Each row is followed by its class.
[-14 -25  -1 -26  37  16  -3 -20 -18   0   4 -14 -25   2 -27  38  15  10
  35  33  15   0  37  12 -38   0  -3   7  29  11  19  57  -9  -9   5   1
 -15  20 -19  -2  -7  54] | (99)
[-23 -21  -4 -16   6   5 -15  34  -3  35   6 -20 -92  11 -32  51  20 -12
 -35  40  18  -4  -6 -41 -14  50 -28  22   4  12  19  38  35 -14  41 -20
 -12  27 -45  32   1  10] | (117)
[-72 -25 -49  42  17  26 -70  29 -22   0  17  -7  67 -13  47  14  30 -13
 -51   6 -53  16  35 -10 -33 -13  23 -29   3  41  30 -21  43 -13  27 -13
  14   8 -29   7  -3  37] | (89)
[  0  -8  19   8  14 -10   7 -46 -22 -20 -13 -31  28  33  10 -24  29  23
   9 -17 -38  41 -19  11 -36   2  17 -19  -9 -14   8  24  -5  38 -23 -28
  31   4 -13 -21  11 -22] | (3)
[  9 -19 -25 -13  24   8  27 -10   3  -3   0  -1 -77 -62  -1  23 -25  -7
 -22   2 -18   7  -8 -20  26  26 -11 -19  12 -30 -11  12  -8  18 -28  -2
  23 -20 -40   0  -6 -10] | (89)
[  9 -12   1 -12  14 -52   5 -17 -16   0  -5 -14  56   0  20   0 -26  17
 -15 -59 -14 -30  24 -32  28  46  -5   5 -15 -14 -31  34  37 -12   7 -30
  12 -15  -7 -35   7   4] | (178)
[ 45 -18 -11  21   5   0  16  18 -28  -4   6   6  24  31 -10  -8  29   9
  -6  17  -5  -6 -27 -29   1   4  22  -1   5  30  24  19   2 -45  40 -36
 -14 -29 -38   2   2 -17] | (3)
[-13 -57 -45   0 -18 -25  39 -18 -23  42 -27   2  -4  -8  30   9 -20   4
 -11   9  26  -1   0 -18 -23  32   2   9 -34   2  -5  -6   6 -29 -37 -26
   2 -17  20  28  14  -6] | (166)
[ 59 -19 -24 -11 -13  22  50  19 -11 -11   6 -38 -66 -43  40  35 -24  13
  21   9  67  19 -45 -32 -19  53   5  61  -9   1  10  45 -29 -34  -2 -30
  14  15  14  56   2 -22] | (25)
[ 10  -3   2 -15 -22   7  40 -33 -16 -27  13 -22 -69  35   7  21  47  61
 -33  13  17 -22  -5 -54 -56   0   3  -9  -5  18  -3  53  16 -31  44  34
   1  -9  -1  26 -45 -21] | (117)
[  5  -9  49   3 -11  15   8  39   3  31   6 -12 -12 -26  12  42 -14 -12
  -7  38  18  26 -19 -17  17  12   2  47  57  25   4  32  -5  -2  12 -44
  13 -18 -26  -8  39 -14] | (117)
[-16  31   1 -27  -9   2   7  -5   0 -11 -36 -17   8  17   3   3  -1  15
  30 -12  21  11  18  -3 -41  21   6   5  14  20   6 -42 -26 -26 -18  -8
 -15  33  15   2   8 -38] | (25)
[-45  34   1  11  -9  13 -26   7   9   6   3 -14  18 -11  40  25  37  14
   5  15 -33  37   0  56 -55 -36   2  13   3   7   9  38   5  30  17  48
  24  12  23   1  35  10] | (63)
[-19  34 -14 -41  18 -46  11 -31  18 -21  28 -24  75  17 -22  10  28  25
   0 -19   0  34  17  21 -18 -18 -26 -35  18  12  27  18 -31  -2  -4  -5
 -10   2  -9  17  -5  -2] | (25)
[-26  -7 -29 -12 -37 -43 -30 -27 -17 -40 -11  20  26  -5  28 -23  29   6
 -56 -30  32 -26  25  19  -9 -14 -13 -28 -34   5   0  -5   9 -25   8 -11
  14  -2  14   6 -15   5] | (174)
[-23  18  38 -16 -16  12  53  11  -6 -50   8  48 -30 -33 -27  35 -25  31
 -34  10  67 -16   8  30 -34   9 -30  44  -8 -48 -30  36  -1  -8 -55   6
  15   7  -8  25  16 -19] | (178)
[  1  16  -8  -4  -8  -7   2  22 -28 -51  18 -10 -25  54 -15  51  35  32
   2 -11  52  51  43  26 -77   8  13 -23 -17  -4  -6  -3  20 -16  37  17
  11  -6 -25  22  17  -9] | (25)
[  0  -3  -7  12  20  41 -23   6 -71 -23   8 -24   7   2  16  31  15  80
   2 -13 -41  -7  -6 -59   1  59  -4 -24  -9  -5 -10  36  39 -38  11 -13
 -14  20 -24  -3 -33  57] | (63)
[ 72   6  -4 -43  -4  14   1  11  24 -12  22 -26  51  35 -48  -2 -35 -17
 -25   2   1  38 -52 -19  57  43  48   1  -7  -1  27  23 -49  39  51  -8
  -5  10 -22 -16  -8  -8] | (99)
[ -11   43  -29   13   -1  -19   -1   32  -25  -27   28    5   26   -4
   -9    4   27   20    1  -14   -3   55   44   58 -114   -1    6   20
   16  -40  -19  -63   -5   86   30    0    1    7  -23   11   18   59] | (174)
[-42 -41  -3  21  -6  -5 -12 -16   7  38 -40   7  46 -38  39 -43  -7 -45
 -21  11 -27  16 -23  18  20 -32  40 -39 -20  31   4 -29  -8 -10 -44 -39
  15 -28  59  -3  12 -28] | (89)
[  0   7 -31   8 -42  -3 -19  -5  -7   7  27 -26 -13 -52  23 -14   3 -25
 -89  -1 -54  46 -61 -23 -15   8   7 -49  -6  -1  26  13   5  59  16  43
  16  20 -43 -39  -2  22] | (195)
[-13 -13 -13 -35  -4  -7  17 -14  -8  19 -16 -49 -39  17  13 -46  20  13
  12 -20 -54  -2 -49 -14  37  48  12 -32 -58 -48 -41  67   7 -45 -26 -31
   2   5  39  22  -9 -32] | (178)
[-33 -26   0 -24 -14 -16 -32   8  25  -1   4  24  39 -12  29  25  -8 -37
 -82   6 -14  10   5 -10  37   4  12 -48  19  47  26  24  27 -20   7  -9
  34 -24 -22  -4 -13  -5] | (166)
[-27   8  13  -9 -13   4   0 -12  -4 -14 -13  21  27 -12  16   9 -29  27
  -9 -51 -10 -27 106   3 -26  -8  10  51  -2  13   4   2  15   2  -9 -21
 -11  11  54 -38   9  15] | (166)
[ -3  -5   2 -26 -16   3  20  -5 -12 -19   1  -4 -24   3 -29  31 -20  29
  -5  17  53   6  19 -34  -3   1 -26  19   1   7  12   9  12  -9  23 -11
 -14  16 -22 -12   1 -33] | (117)
[-10  11  14  28   7 -26 -21  -6 -17  17 -19 -14  61  22  25 -39  -2   6
  53  -9 -15  11 -44  -4  26 -13  25 -15  37  34 -21 -40 -29   9 -18 -15
 -12   0  -1  -2  -1  22] | (99)
[-22   8   7  -7   7   7  28 -18   7  48 -21 -38  58 -24  55 -47  12   4
  29 -20 -31 -17 -37   5   1   0  20   0   3  29  10  16 -37 -13 -29 -12
 -25   5  51   4  -9  -8] | (166)
[-24  12 -60  22  -4 -14  24  29  21 -13  24 -10 -13 -60  31 -12 -32   5
 -25 -31 -24  41 -63  -7  -9  58   1  10 -78 -38  13  -2  25  63 -27   8
  34   1 -36   8   6  20] | (174)
[-16   7 -17 -10   4   9 -21   4 -13 -29  14   5  42 -46  38 -16   7  51
 -53 -17 -23  -9 -24 -28   6  18 -14  -7 -29  15  21  47  24 -16  25 -35
   0  17  -1   1 -18  -7] | (89)
[-51 -16 -42  -2   3   5  39 -30 -24   2 -17 -22  42  -7 -11  31   0  47
 -23   8   1  12  59 -11 -87  -7   1   2  -4 -51 -41 -24   9  57  -2  38
   0   7  25  28  -1   8] | (89)
[ 51 -16 -17 -45   5 -25   1 -11 -27  14 -21 -12 -31 -53 -23  35 -31  34
 -53   9   0  41  12 -26  22  41 -10 -13  25 -19  15  -3  -2  17  -1 -28
 -34   1 -10 -17  -1  15] | (89)
[ 22 -24 -37  -6 -26  42  23   3  -5   1  27 -31 -54 -37  38  -8  30  -2
 -12  12 -30  25  21  23 -38 -17 -16 -12  -5 -50  13  32   6 -15   3 -16
  22  -9  16  21  -2  -3] | (3)
[ 68 -10  38  20   1  94  11  48  39   8  12  25 -15  40 -26  -5   6 -18
 -32  26 -13 -33 -21  25  27 -11 -25   5 -21 -34  48  -3  -5 -28   3  23
 -20 -12  10   2  21 -41] | (3)
[ 28  14  16 -22  14  -4  -4 -12   6   7 -10 -10 -24 -30   1 -26  17  -6
 -54 -16 -83  13  71  13 -22  -9  -4  24  32 -35  16  -9 -11  92 -15 -20
  14  17   1  -8 -23  11] | (117)
[ 26   3  12   0 -12 -15  16 -26 -32 -14 -23  -3  17  -5  -5   0  -4  15
  11  -4  11 -16  29 -17  -4 -18  15   1 -26 -12 -29  -2  10   0 -18  26
   7 -18   9 -23  -1 -19] | (195)
[  8 -18  13  48   7   9  24  25 -11  11   6 -12   6 -38  81 -31   0 -13
  13   4 -29   2 -57   9 -35  13  36   2 -40 -27 -25 -16  -8   6 -11  -1
  30   1  22  27  -5 -43] | (174)
[ 47  39 -20 -63 -42 -40  61 -42  31 -34 -31  14  -8 -94  39 -14 -48  51
 -27 -36  19  -9  25 -14 -37   0 -32  11  -3 -15   9   6  -2  31  -8  53
   3  14  48 -27 -32 -41] | (25)
[ 29   1  41 -12  31  20 -20   4   9   0 -12   6  11  64  -2  20   3  17
 -11 -38  -6 -18  56 -17  32  14  11   4  22   1  -2  -5  10 -14  19  -5
 -24   1  28 -11  -9  15] | (178)
[ 32  -2  -2 -38  -3   6  25  39  39  23   0 -14  59 -19  36   3 -55 -16
  18   7  13  13  -8   2  37   5  26   3  30  10   4 -18  -5  -6  20  33
 -25  -7  28  -6 -14 -14] | (166)
[-50 -29 -41 -16 -17  25   0  -7 -14  19 -56 -22  32 -66  51 -34 -23 -15
  17  28  -1   6 -19 -15  33   1  18  -5   2  23   3 -33 -22 -61 -73 -63
  -3   6  34  18  -1 -38] | (89)
[-15 -26  -5  -8  38 -10  -5  34 -32   1 -16 -27  56  -7  44   1   6  48
 -16 -18  21  -8   6 -25  13  46 -15   9  -1   0 -14  30  43 -28  11 -62
 -25  -4  -6  30 -13  23] | (89)
[-23 -38 -29  20 -13   3 -22  16 -50  25 -41 -29  -8 -29  67 -35  21 -11
  -5  -5   4  27  -5 -29   3  12  33 -16  30  24 -11 -23  25  33  10 -18
  10   8 -27  -3 -24  49] | (117)
[ -9 -20   6   7   1 -32 -22 -18 -40 -31  22 -28 -17  12   0  -9  12  -9
 -67 -46 -18 -23   9 -23  -1  30  -2 -72 -15   2 -19   1  37 -39  25 -41
   3 -18 -42 -31 -24 -10] | (89)
[-30 -55  37  -7 -13  24  25   8   3   0   7  17  -1 -13  11 -29  -9 -29
 -92   7 -29 -32 -27 -10  48 -10   3 -42 -17  -6   7  86  -2 -27   8 -23
 -11   7  17  -2 -19 -59] | (166)
[  5 -11  33  55  13  16  14 -20 -24   5  50 -13  17   3   7  21 -14   4
  -9 -19 -12  11 -18 -25  -9  -3   1  -5 -38  -9   1  17   5  29  26  -9
  11  13  -5 -15  -9 -12] | (63)
[ 83 -20 -24  -6 -19  16  -8  10  -6  15 -14 -11 -23 -68  18  19 -28 -18
 -36  16 -10  -5  -3 -19   7  37  20  14 -53 -57  11 -19  19  29   8  46
  39  31  15  25 -28 -24] | (3)
[  2  12 -53 -12 -49 -20   3  -6  -9 -31  -2   2 -32 -24  51   8  -6  28
 -42 -37 -12  15   3 -27   8  19  -3   9  -1   4 -10  26  16 -29   1 -17
  36 -23 -15 -12  24 -15] | (178)
[-26 -21 -27 -36 -54 -28   9  25   5   8  22 -28  49 -60  34   1 -32 -43
 -51  43   7   0 -45 -35  21   7  12 -35  34  14 -29  16  -4 -62  13   2
   3   0   2  15 -19 -14] | (195)
[-15  -5 -87 -46  -1  21 -25 -34 -24  -1 -29  35 -22 -21  -2  -9  36  15
 -11 -16 -41   0  50  21   2  11 -30 -38   1 -10  20  -2 -23   7 -29 -14
  23  -8 -29 -13  19  37] | (166)
[-33  -6  15   5  10  14  -4  45  -9 -15  27 -25  60  -4 -12  -7   6 -25
  22  23  33  -9 -32  17  18 -10  -5   2  18  20  -4  63  12 -17  29 -29
  -5  -8 -45   8   1  28] | (99)
[ -2   2   2 -12 -20   2 -20 -16 -29   7  50 -15  -3   7 -44  31  22  31
  -4   7  10  39  28 -29  10  -6   9 -28 -15 -25  18  23  19  -7  42   3
 -27  34 -18  -2 -37  27] | (3)
[ 59  37 -14  -7  26  11  22   9   1  32  10   5  14 -31  16  32  17  13
  35  11  -1   5  31  23 -67  -2  -5  67  33  23  32  14 -24  35  61  15
 -13  -4 -12 -23  21  26] | (63)
[  1  12  30 -11   3 -22 -25  13  -6  17 -47 -15  -7   3  -1   0 -25  14
  36  10 -19  31  19  -9  34   1  48  30   1  15 -13 -37   1 -26 -30 -40
 -32   8  53   3   8 -41] | (89)
[ -4 -12 -47  23 -49 -12  16 -55 -10  11 -16 -14 -23 -59  28  22 -20 -14
  -7 -26  24 -41  33 -41 -40  -4   9  10 -44  10   6  -8  14  -3  -6  75
  32  10  20 -21  -9  -8] | (25)
[ -6  21  37 -20  13  51 -39  23  10  30  96  -2  57  44  30 -18  33  -7
  57  11 -15  12 -31   4   6  28 -19 -41  30 -34 -31 -11   0  -2  31 -13
  17  28 -43  29 -59  35] | (166)
[ 32  19 -11   4 -41  31   2  11  11  13  27 -49  32  41 -20  19  -8  -2
 -15 -28 -24  40  20 -36 -19  27  49 -14 -14 -17   4 -49  13  19  59   9
   1  -5  17 -22  -2  -2] | (3)
[ 19   5  -8 -20 -23 -25  -2  18  -2 -14  33  -3  65 -16  17 -16 -27  11
 -21  10 -22 -12 -35 -37  27   4   0 -46  24  11 -19   2  -3 -40  54 -10
  -9   0 -13   2 -35 -24] | (99)
[ 26 -61 -73  -9 -27 -17  39 -24 -28 -15 -17  20 -22 -50  45  -7  13  29
 -73  33  -6  19  11   9 -50 -17  21   0   3 -15  16  37  -2  34 -15  59
  28 -23 -15   4 -11  39] | (117)
[  5  13 -25   3  39  23 -62   9   9 -35  36  32  35  30 -20  45  36  11
 -23   4 -19 -31  35  13  16 -29 -44 -20  -6  12  29   1   0 -29   3  39
  20  -6 -28  22  18  39] | (195)
[ 59  -5  24 -20  54 -15  23  49   2  23 -19   3   1 -10 -13  50 -20 -13
  21  18  20  38  26  10   2  33  26  18  64   4  14 -31 -19   9  23 -27
 -18  -8 -37   2  19 -12] | (3)
[  4 -18 -16 -23  -2  -4 -30  14  -2   7   5 -10  36 -17  -4  -4 -24  -6
  -6  -5  -4  25  28 -10  40   0  21 -23 -11   9   4 -21  20 -26  21 -47
 -22  -8  37  -9 -14  10] | (89)
[ 41   8  37  34   0  27  -5 -23 -38  16  14 -15 -17 -39  18 -27   9 -39
  20   8 -42 -39 -30 -32  -3   3  -7 -38   0  -4 -19 -41   1 -19 -49  -3
  29 -16 -44 -29 -30  -7] | (195)
[-33   0 -39 -17  12 -11  56 -17  28 -26 -31 -16 -67 -33 -32  16  -1 -29
 -30 -21  18  14  -4 -18 -12  18   0  13  -2  15  25  37  -9  47  -4 -33
  33 -11 -33  13  10 -26] | (3)
[-34 -54 -41  33  53  20 -23   0 -41 -16  -4  27  39   8   6   9  27  25
  31  12   5  -9 -12   9  24   9  -8 -26  -6  -7 -35   2  10 -27 -65 -40
  42 -54 -22  54  10  74] | (89)
[-32  15 -44 -20 -44 -22  40  -6  54 -11  12 -16 -75   7  19   3  11  -9
 -35  -2  33  35 -23  12 -54  -5  24  45  19  35  45  30 -37 -10  13   8
 -10  17  17  26  11  -8] | (3)
[ 42  -6 -15 -18  -6  17   3  26   4 -12 -15 -21 -41 -49 -24  67 -44 -51
  15  25   3 -14  14 -23 -10  29  23  12  19  29   8 -12 -11 -55  11   5
  26  -9   9  -1  25 -39] | (25)
[ 57  -6  -9 -26  -2  16   5   3 -46 -15 -18 -32 -23 -46  29  13  -3  45
 -21  -7  -8  17  31 -22   3  24   5  30  15  -5  24  23 -11   1  15 -29
  -7  18 -15 -23   5 -11] | (117)
[-44  22   6  12  11 -10   8  -5  19  25  -2   4 -74 -19  13  17  17 -13
  15   8  27  -4 -23 -16 -15  12 -12  24   1  20 -14 -10  -5  -1 -16 -31
  22  -7 -19  46  -1 -30] | (89)
[-15 -18 -21 -35 -54 -33 -13   6  -1  -9 -24 -16 -31  -2  -8 -21 -27  -9
   3   7  31  21  22  -9   5   0 -21  31  26   5  -8  25  68  33  20  -5
   0  -8 -26 -63  10  43] | (117)
[ 44  -3 -17 -28 -32 -27  10 -32 -18 -43  18 -20 -32  16  -9  34  -1  40
 -12 -26  10   4  30 -30 -17  25 -10  15  -3 -16 -13  55   7 -22  17  -6
  23 -11   1  -4   4   0] | (25)
[ -9 -33 -97   6 -45 -44  49 -47  -9 -16  41 -23  -3 -19   6  -6   1  -4
 -67  -1 -14  14 -21  -1 -63 -13 -13 -15 -30 -40   4  12 -30  27  20  32
  13  -8 -15   5  11  -4] | (174)
[-28  -9  44  26  19 -31 -24   7 -19 -33 -12 -13  46 -11  18  -1 -32 -39
 -43 -57  -3 -19  16 -12  25  18  14 -10  14  16 -18   0  47  16 -11 -22
  23   3 -38 -45  -4   7] | (178)
[  7 -13 -39   2  22 -35 -21  -5 -25 -19 -17 -27  12  47  13   8  24   9
  -3 -19  47  17  51   9 -55 -17  13  -5  30  43  18 -39  30  10  57  18
 -40  -7 -29 -21  -8  40] | (89)
[  9 -12  15  14  24 -21  29 -11  13 -23  17   9  12 -15 -26  26 -25 -48
 -20 -21  36 -29   4  24 -16   7 -11  46  36   8  15  37 -47  35 -13  15
  24   3 -52 -23  36   7] | (25)
[ 13  -7 -17  -2   9 -47  -2 -21  -9 -13  11  17  49  57  11  12  28  10
 -24  -5  30   4  28  -1  -2 -23 -10   1  30  43  18  12  -2  -8  41  -9
 -10 -24 -36   2 -15  18] | (63)
[ 12  44  29 -11  11  30  -4   4  10 -38  72   3  -1  -5 -41   2  10 -18
 -21 -26   3   4 -25 -31  32 -17   9 -78 -21   5   6  28  -1  31  93  49
  -1  18 -59 -48 -43 -24] | (195)
[ -1 -22 -58   3 -38 -11  16 -33 -18 -16 -19 -21 -18 -27   3  59 -13  13
 -31  61  13 -10  -5 -42 -79 -22  27  -3 -34  35  21  14  17 -24  31  85
  19  12   9  23 -12 -40] | (99)
[ -9 -21 -10 -40   1  23   5 -16  10 -25  -9   9 -39   1 -62  52 -51  31
 -42  -1 -18  24  -5 -58  42  52  22 -23  22  12   0  23  -7 -13  -2 -25
 -10 -18   5 -38  16  14] | (89)
[ 14  -3  26   4 -10 -48  31 -32 -21 -28  10  29  30   7  44 -30  15  21
  -8 -24  32 -17   9  28 -85   2  19  35   8  36 -16  33 -32 -10   9 -69
  31 -23  11  -4  10   0] | (99)
[-31   8  30  20 -10   3  15  -6 -14 -28  47  -1  33  16  -7  -9  -4  45
 -45 -33 -10   1 -44 -28  -8  14   1   5  21   1 -17  33 -27  37  28 -14
   1  20 -17 -16   9  16] | (117)
